Below is a small trained network, with its code and all its weights. Each question gives an input and a target symbol and asks what happens when units are switched off, that is, made to give their printed mean instead of their output.

import numpy as np


def w(rows, s, z=0):
    codes = np.array(rows[::2]) - 128.0
    scale = np.full(codes.shape[1], s)
    scale[-1] = z or s
    return codes * scale


def f(y):
    return y / 2 * (1 + np.tanh(0.7978845608 * (y + 0.044715 * y**3)))


def softmax(a):
    e = np.exp(a - a.max(-1, keepdims=True))
    return e / e.sum(-1, keepdims=True)


def log_softmax(a):
    a = a - a.max(-1, keepdims=True)
    return a - np.log(np.exp(a).sum(-1, keepdims=True))


def net(x, mask):
    ids = ['αβδθμξσφψω'.index(c) for c in x.split()]
    T = len(ids)
    res = E[ids] + P[:T]
    q, k, v = (res @ M[0].T for M in (Q, K, V))
    z = softmax(np.where(np.tri(T) > 0, q @ k.T / 2**0.5, -1e9)) @ v
    res = res + np.where(mask[0], z, O[0][:, -1]) @ O[0][:, :-1]
    y = f(res @ A[0][:, :-1].T + A[0][:, -1])
    res = res + np.where(mask[1:9], y, B[0][:, -1]) @ B[0][:, :-1]
    return log_softmax(res[-1] @ U[:, :-1].T + U[:, -1])


Q, K, V, O, A, B = {}, {}, {}, {}, {}, {}
E = w([
[115,252,131,192,129,145],'α',
[97,140,182,162,41,221],'β',
[67,249,98,41,96,118],'δ',
[113,167,140,94,157,137],'θ',
[191,188,99,94,140,118],'μ',
[98,201,147,102,75,155],'ξ',
[145,159,148,110,166,131],'σ',
[134,132,130,89,84,144],'φ',
[251,162,132,185,92,160],'ψ',
[151,141,151,62,166,146],'ω',
],0.014)
P = w([
[181,142,103,54,50,255],'0',
[100,170,152,150,145,110],'1',
[109,175,182,140,116,137],'2',
[102,175,171,117,94,155],'3',
[115,171,205,139,56,174],'4',
[125,173,147,66,95,180],'5',
],0.0092)
Q[0] = w([
[68,6,3,191,173,23],'head 1',
[188,70,84,189,163,4],'head 1',
],0.0055)
K[0] = w([
[2,118,174,132,186,44],'head 1',
[99,127,232,228,142,33],'head 1',
],0.0059)
V[0] = w([
[255,76,154,142,104,181],'head 1',
[52,151,126,247,74,240],'head 1',
],0.0075)
O[0] = w([
[243,45,2,198,147,85,249],'head 1',
[134,51,225,63,77,28,254],'head 1',
],0.0094,0.0095)
A[0] = w([
[207,42,95,162,103,46,29],'neuron 1',
[165,89,24,46,211,164,241],'neuron 2',
[131,132,148,202,108,84,64],'neuron 3',
[232,53,124,168,101,98,47],'neuron 4',
[75,201,120,128,123,231,254],'neuron 5',
[168,94,25,127,122,128,18],'neuron 6',
[121,133,254,121,110,119,104],'neuron 7',
[128,186,173,62,192,203,234],'neuron 8',
],0.0065,0.0039)
B[0] = w([
[83,187,22,51,188,195,241],'neuron 1',
[136,124,197,254,58,126,158],'neuron 2',
[189,102,130,48,206,137,143],'neuron 3',
[72,138,65,104,227,103,246],'neuron 4',
[128,128,162,193,157,253,145],'neuron 5',
[79,176,170,130,75,149,153],'neuron 6',
[55,154,135,75,98,86,179],'neuron 7',
[138,166,202,227,193,199,135],'neuron 8',
],0.0069,0.012)
U = w([
[94,78,91,21,173,46,155],'α',
[64,164,163,63,228,216,25],'β',
[120,136,85,195,122,125,2],'δ',
[123,134,142,95,119,124,43],'θ',
[149,75,138,185,165,119,214],'μ',
[174,61,119,194,166,165,159],'ξ',
[137,106,94,136,111,130,60],'σ',
[113,91,145,136,187,160,148],'φ',
[119,147,169,107,88,51,153],'ψ',
[157,111,3,96,215,115,6],'ω',
],0.0066,0.0033)

Each question gives the input, a string of symbols that net reads in full, and the target symbol t.
The units are the heads (2 rows each of Q, K, V and O) and the neurons (one row each of A and B). Each row of codes is followed by its name. A weight is (code - 128) times the scale printed after its matrix; where a second scale follows, it is the last column's (O, A, B and U).
mask holds one flag per unit, heads first, then neurons. A switched-off unit (its flag False) gives its mean, the last column of its rows in O or B, instead of its output. The means were averaged over made-up inputs and are rounded, as every weight is.
A unit's drop is (log p(t) with every unit on - log p(t) with that unit switched off) / (log p(t) with every unit on - log p(t) with every unit switched off).
The circuit of an input: a set's keep is (log p(t) with only the set's units on - log p(t) with every unit switched off) / (log p(t) with every unit on - log p(t) with every unit switched off). Starting from all 9 units, units are removed one at a time, each time the one whose removal leaves the highest keep (on an exact tie, the one counted first), for as long as the keep stays at least 0.8.
units of the circuit, in order: the units of the circuit, biggest drop first
k most important neurons: the k neurons with the biggest drops, biggest first
drop of u: that unit's drop, to one decimal
input ψ ψ β σ, target ω: 2 most important neurons	neuron 1; neuron 4
input δ α β β φ α, target β: 2 most important neurons	neuron 5; neuron 8
input α δ φ σ β δ, target ψ: units of the circuit, in order	neuron 1; neuron 4
input β β ψ σ ψ, target ω: units of the circuit, in order	neuron 1; neuron 4; head 1
input α α σ β μ, target ψ: units of the circuit, in order	head 1; neuron 1
input β θ β δ σ α, target α: units of the circuit, in order	head 1; neuron 2
input σ δ ψ, target ω: units of the circuit, in order	neuron 4; neuron 1
input α φ θ, target ψ: units of the circuit, in order	head 1; neuron 1; neuron 4
input ω β σ β β, target ξ: 2 most important neurons	neuron 1; neuron 5
input α ψ β ω ξ, target ψ: 3 most important neurons	neuron 1; neuron 4; neuron 7
input β ψ δ β ξ, target α: drop of head 1	0.9
input ψ ω β β σ ω, target ω: drop of neuron 4	0.3
input ψ α β ω, target ω: drop of neuron 6	-0.1
